Below are the code and all the weights of a small trained network. Each question names an input and a class and asks about switching units off, where a switched-off unit gives its printed mean instead of its output.

import numpy as np


def w(rows, s, z=0):
    codes = np.array(rows[::2]) - 128.0
    scale = np.full(codes.shape[1], s)
    scale[-1] = z or s
    return codes * scale


def norm(h):
    return h / np.sqrt((h * h).mean(-1, keepdims=True) + 1e-5)


def f(y):
    return y / 2 * (1 + np.tanh(0.7978845608 * (y + 0.044715 * y**3)))


def log_softmax(a):
    a = a - a.max(-1, keepdims=True)
    return a - np.log(np.exp(a).sum(-1, keepdims=True))


def net(x, mask):
    res = np.array(x, float).reshape(1, 7) / 4 @ E
    u = 0
    for l in range(2):
        y = f(norm(res) @ A[l][:, :-1].T + A[l][:, -1])
        res = res + np.where(mask[u : u + 3], y, B[l][:, -1]) @ B[l][:, :-1]
        u += 3
    return log_softmax(norm(res)[-1] @ U[:, :-1].T + U[:, -1])


A, B = {}, {}
E = w([
[125,132,122,123,127,120,121,127,130,127,128],'x0',
[247,116,192,113,239,102,82,187,161,219,170],'x1',
[124,126,132,129,127,129,130,130,128,129,134],'x2',
[133,134,131,126,121,136,127,126,129,129,129],'x3',
[128,119,132,128,122,124,131,130,129,137,125],'x4',
[140,151,168,48,142,85,188,170,95,166,64],'x5',
[65,77,136,87,223,132,126,4,53,193,106],'x6',
],0.0031)
A[0] = w([
[155,145,70,188,135,135,125,100,151,144,85,217],'0.n0',
[123,178,126,136,84,121,117,119,163,109,111,5],'0.n1',
[116,128,87,159,2,122,186,188,96,59,99,100],'0.n2',
],0.0037,0.0026)
B[0] = w([
[93,85,134,208,83,146,113,124,135,135,212,176],'0.n0',
[1,122,134,133,206,174,133,78,58,160,80,110],'0.n1',
[67,111,64,55,203,147,86,89,121,197,92,252],'0.n2',
],0.0062,0.0032)
A[1] = w([
[88,138,142,114,142,113,201,87,54,116,29,9],'1.n0',
[78,99,142,143,84,116,167,1,61,78,85,95],'1.n1',
[178,68,132,118,204,121,154,72,131,196,162,64],'1.n2',
],0.0046,0.0014)
B[1] = w([
[154,185,194,181,144,188,2,223,205,59,70,208],'1.n0',
[209,111,173,154,118,81,197,131,103,139,205,253],'1.n1',
[37,143,70,124,82,165,125,112,125,82,90,216],'1.n2',
],0.0077,0.0036)
U = w([
[82,98,42,139,122,158,91,76,133,147,152,116],'0',
[184,144,167,193,116,142,61,167,171,90,130,207],'1',
[95,167,128,55,156,137,109,141,114,141,11,250],'2',
[203,150,135,73,125,64,173,175,132,171,116,40],'3',
[154,111,152,158,106,100,188,96,75,119,184,53],'4',
],0.012,0.0012)

Each question gives the input, the list of numbers given to net, and the class t.
The units are the neurons (one row each of A and B). Each row of codes is followed by its name. A weight is (code - 128) times the scale printed after its matrix; where a second scale follows, it is the last column's (A, B and U).
mask holds one flag per neuron, layer by layer. A switched-off neuron (its flag False) gives its mean, the last column of its row in B, instead of its output. The means were averaged over made-up inputs and are rounded, as every weight is.
A unit's drop is (log p(t) with every unit on - log p(t) with that unit switched off) / (log p(t) with every unit on - log p(t) with every unit switched off).
The circuit of an input: a set's keep is (log p(t) with only the set's units on - log p(t) with every unit switched off) / (log p(t) with every unit on - log p(t) with every unit switched off). Starting from all 6 units, units are removed one at a time, each time the one whose removal leaves the highest keep (on an exact tie, the one counted first), for as long as the keep stays at least 0.8.
circuit, biggest first: the units of the circuit, biggest drop first
most important unit: the unit with the biggest drop
top k neurons: the k neurons with the biggest drops, biggest first
k most important neurons of layer l: the k neurons of layer l with the biggest drops, biggest first
drop when u is switched off: that unit's drop, to one decimal
input [-1,7,1,3,2,4,1], class 2: top 2 neurons	[1.n1, 1.n2]
input [2,-3,-4,7,0,0,-3], class 0: most important unit	0.n2
input [0,-6,6,-2,8,1,-3], class 2: circuit, biggest first	[0.n2, 1.n0]
input [-2,-1,2,-3,1,2,8], class 1: circuit, biggest first	[1.n0, 0.n2]
input [-1,3,5,7,7,-2,1], class 0: circuit, biggest first	[1.n0, 1.n1]
input [-5,0,1,-7,1,-5,6], class 4: circuit, biggest first	[0.n2, 1.n1]
input [-5,4,-1,-6,0,1,-8], class 3: top 2 neurons	[1.n0, 1.n2]
input [-7,0,0,0,0,8,2], class 1: top 2 neurons	[1.n0, 0.n2]
input [-6,5,2,0,6,-7,3], class 0: top 3 neurons	[1.n0, 1.n2, 1.n1]
input [2,-1,5,3,-2,-8,-6], class 0: 2 most important neurons of layer 0	[0.n2, 0.n1]
input [0,7,1,4,-1,-5,2], class 0: top 3 neurons	[1.n2, 1.n0, 1.n1]
input [-4,-8,7,-7,0,4,8], class 1: circuit, biggest first	[1.n0, 1.n1]
input [-2,1,2,-6,-4,1,0], class 3: top 3 neurons	[0.n2, 1.n0, 0.n1]
input [-4,-3,7,-8,5,-5,-3], class 0: circuit, biggest first	[0.n2]
input [5,0,8,-1,1,7,1], class 1: top 3 neurons	[1.n0, 0.n2, 1.n2]
input [3,6,0,1,1,0,3], class 0: top 2 neurons	[1.n2, 1.n0]
input [5,8,-5,2,8,8,2], class 2: 2 most important neurons of layer 1	[1.n1, 1.n2]
input [-6,1,-6,-6,2,2,-6], class 3: top 2 neurons	[1.n2, 1.n0]
input [3,-1,-7,2,-6,6,-8], class 2: top 3 neurons	[1.n1, 0.n2, 0.n1]
input [5,0,8,-4,-5,2,1], class 1: top 2 neurons	[0.n0, 0.n2]
input [5,8,4,4,-8,-6,1], class 0: circuit, biggest first	[1.n2]
input [0,-5,7,6,1,1,1], class 1: top 2 neurons	[1.n0, 1.n1]
input [8,-8,-8,2,7,-8,3], class 4: 2 most important neurons of layer 1	[1.n1, 1.n2]
input [6,-8,8,8,5,8,2], class 1: top 3 neurons	[1.n0, 1.n1, 1.n2]
input [-6,4,-1,5,-1,-1,4], class 0: drop when 0.n2 is switched off	0.1
